Here is a tiny trained network, its code and every weight. The questions are about switching its units off for an input and a target symbol, where a switched-off unit gives its printed mean instead of its output.

import numpy as np


def w(rows, s, z=0):
    codes = np.array(rows[::2]) - 128.0
    scale = np.full(codes.shape[1], s)
    scale[-1] = z or s
    return codes * scale


def f(y):
    return np.maximum(y, 0)


def softmax(a):
    e = np.exp(a - a.max(-1, keepdims=True))
    return e / e.sum(-1, keepdims=True)


def log_softmax(a):
    a = a - a.max(-1, keepdims=True)
    return a - np.log(np.exp(a).sum(-1, keepdims=True))


def net(x, mask):
    ids = ['αβγεζλξτφψω'.index(c) for c in x.split()]
    T = len(ids)
    res = E[ids] + P[:T]
    r = res
    for j in range(2):
        rows = slice(2 * j, 2 * j + 2)
        q, k, v = (r @ M[0][rows].T for M in (Q, K, V))
        z = softmax(np.where(np.tri(T) > 0, q @ k.T / 2**0.5, -1e9)) @ v
        o = O[0][rows]
        res = res + np.where(mask[j], z, o[:, -1]) @ o[:, :-1]
    y = f(res @ A[0][:, :-1].T + A[0][:, -1])
    res = res + np.where(mask[2:10], y, B[0][:, -1]) @ B[0][:, :-1]
    return log_softmax(res[-1] @ U[:, :-1].T + U[:, -1])


Q, K, V, O, A, B = {}, {}, {}, {}, {}, {}
E = w([
[150,88,147,157],'α',
[122,154,240,188],'β',
[165,103,140,144],'γ',
[164,68,126,154],'ε',
[162,103,132,147],'ζ',
[156,115,162,166],'λ',
[148,12,101,161],'ξ',
[178,76,111,136],'τ',
[170,93,119,151],'φ',
[2,75,143,178],'ψ',
[171,126,58,203],'ω',
],0.0083)
P = w([
[241,133,194,4],'0',
[171,48,185,78],'1',
[148,56,161,116],'2',
[139,70,125,161],'3',
[133,93,93,188],'4',
[126,110,64,208],'5',
[110,115,29,210],'6',
],0.0038)
Q[0] = w([
[86,169,137,156],'head 0',
[136,50,111,149],'head 0',
[148,104,87,145],'head 1',
[129,147,164,252],'head 1',
],0.034)
K[0] = w([
[158,146,169,170],'head 0',
[113,132,56,162],'head 0',
[118,139,93,49],'head 1',
[2,153,94,137],'head 1',
],0.032)
V[0] = w([
[218,110,3,97],'head 0',
[88,53,129,89],'head 0',
[205,193,186,206],'head 1',
[96,181,186,56],'head 1',
],0.016)
O[0] = w([
[196,204,229,189,163],'head 0',
[144,135,146,5,183],'head 0',
[205,117,178,31,255],'head 1',
[126,254,131,200,19],'head 1',
],0.0095,0.0034)
A[0] = w([
[171,167,11,95,91],'neuron 0',
[87,156,240,105,169],'neuron 1',
[104,170,161,211,145],'neuron 2',
[64,208,193,58,111],'neuron 3',
[31,9,76,114,116],'neuron 4',
[154,183,199,61,25],'neuron 5',
[61,71,15,131,4],'neuron 6',
[159,162,83,166,15],'neuron 7',
],0.012,0.0037)
B[0] = w([
[148,77,158,124,134],'neuron 0',
[184,135,117,169,212],'neuron 1',
[135,183,91,186,149],'neuron 2',
[205,126,148,148,147],'neuron 3',
[20,160,236,141,254],'neuron 4',
[176,170,43,135,213],'neuron 5',
[249,102,18,71,193],'neuron 6',
[200,191,251,102,131],'neuron 7',
],0.016,0.0062)
U = w([
[153,152,105,119,13],'α',
[138,155,75,114,38],'β',
[148,156,95,119,26],'γ',
[139,156,96,124,26],'ε',
[147,153,108,121,28],'ζ',
[138,162,77,119,46],'λ',
[123,135,55,162,85],'ξ',
[255,81,93,97,253],'τ',
[137,141,83,140,41],'φ',
[109,85,180,106,254],'ψ',
[124,183,111,208,71],'ω',
],0.0047,0.0061)

Each question gives the input, a string of symbols that net reads in full, and the target symbol t.
The units are the heads (2 rows each of Q, K, V and O) and the neurons (one row each of A and B). Each row of codes is followed by its name. A weight is (code - 128) times the scale printed after its matrix; where a second scale follows, it is the last column's (O, A, B and U).
mask holds one flag per unit, heads first, then neurons. A switched-off unit (its flag False) gives its mean, the last column of its rows in O or B, instead of its output. The means were averaged over made-up inputs and are rounded, as every weight is.
A unit's drop is (log p(t) with every unit on - log p(t) with that unit switched off) / (log p(t) with every unit on - log p(t) with every unit switched off).
The circuit of an input: a set's keep is (log p(t) with only the set's units on - log p(t) with every unit switched off) / (log p(t) with every unit on - log p(t) with every unit switched off). Starting from all 10 units, units are removed one at a time, each time the one whose removal leaves the highest keep (on an exact tie, the one counted first), for as long as the keep stays at least 0.8.
circuit, biggest first: the units of the circuit, biggest drop first
unit that matters most: the unit with the biggest drop
top k neurons: the k neurons with the biggest drops, biggest first
which heads matter: for each layer, one digit per head in row order, 1 if its drop is at least 0.15 and else 0, layers parted by /
drop when u is switched off: that unit's drop, to one decimal
input ξ β ξ ξ φ β, target ψ: circuit, biggest first -> (head 0; neuron 4)
input ε β ξ ξ, target ψ: circuit, biggest first -> (head 1; neuron 4)
input β ψ ω, target ω: circuit, biggest first -> (head 1; head 0; neuron 2)
input ψ β ω φ λ, target ω: top 2 neurons -> (neuron 2; neuron 6)
input β ω ξ ξ λ ψ τ, target ψ: which heads matter -> 01
input φ ζ ε ψ, target ψ: circuit, biggest first -> (neuron 4; head 0)
input α β ζ β ε ψ ζ, target ψ: top 3 neurons -> (neuron 4; neuron 5; neuron 1)
input φ α α α α, target ψ: unit that matters most -> head 1
input α ψ τ ξ ω, target ω: circuit, biggest first -> (head 0; head 1; neuron 2)
input ξ τ β ω ψ, target ω: top 2 neurons -> (neuron 2; neuron 4)
input β τ β ω β β, target ψ: drop when head 1 is switched off -> 0.1
input ξ α ψ γ, target ψ: drop when neuron 5 is switched off -> 0.3
input ξ ψ α, target ψ: drop when head 0 is switched off -> 0.7
input β γ ε ψ ξ, target ψ: drop when head 0 is switched off -> 0.1
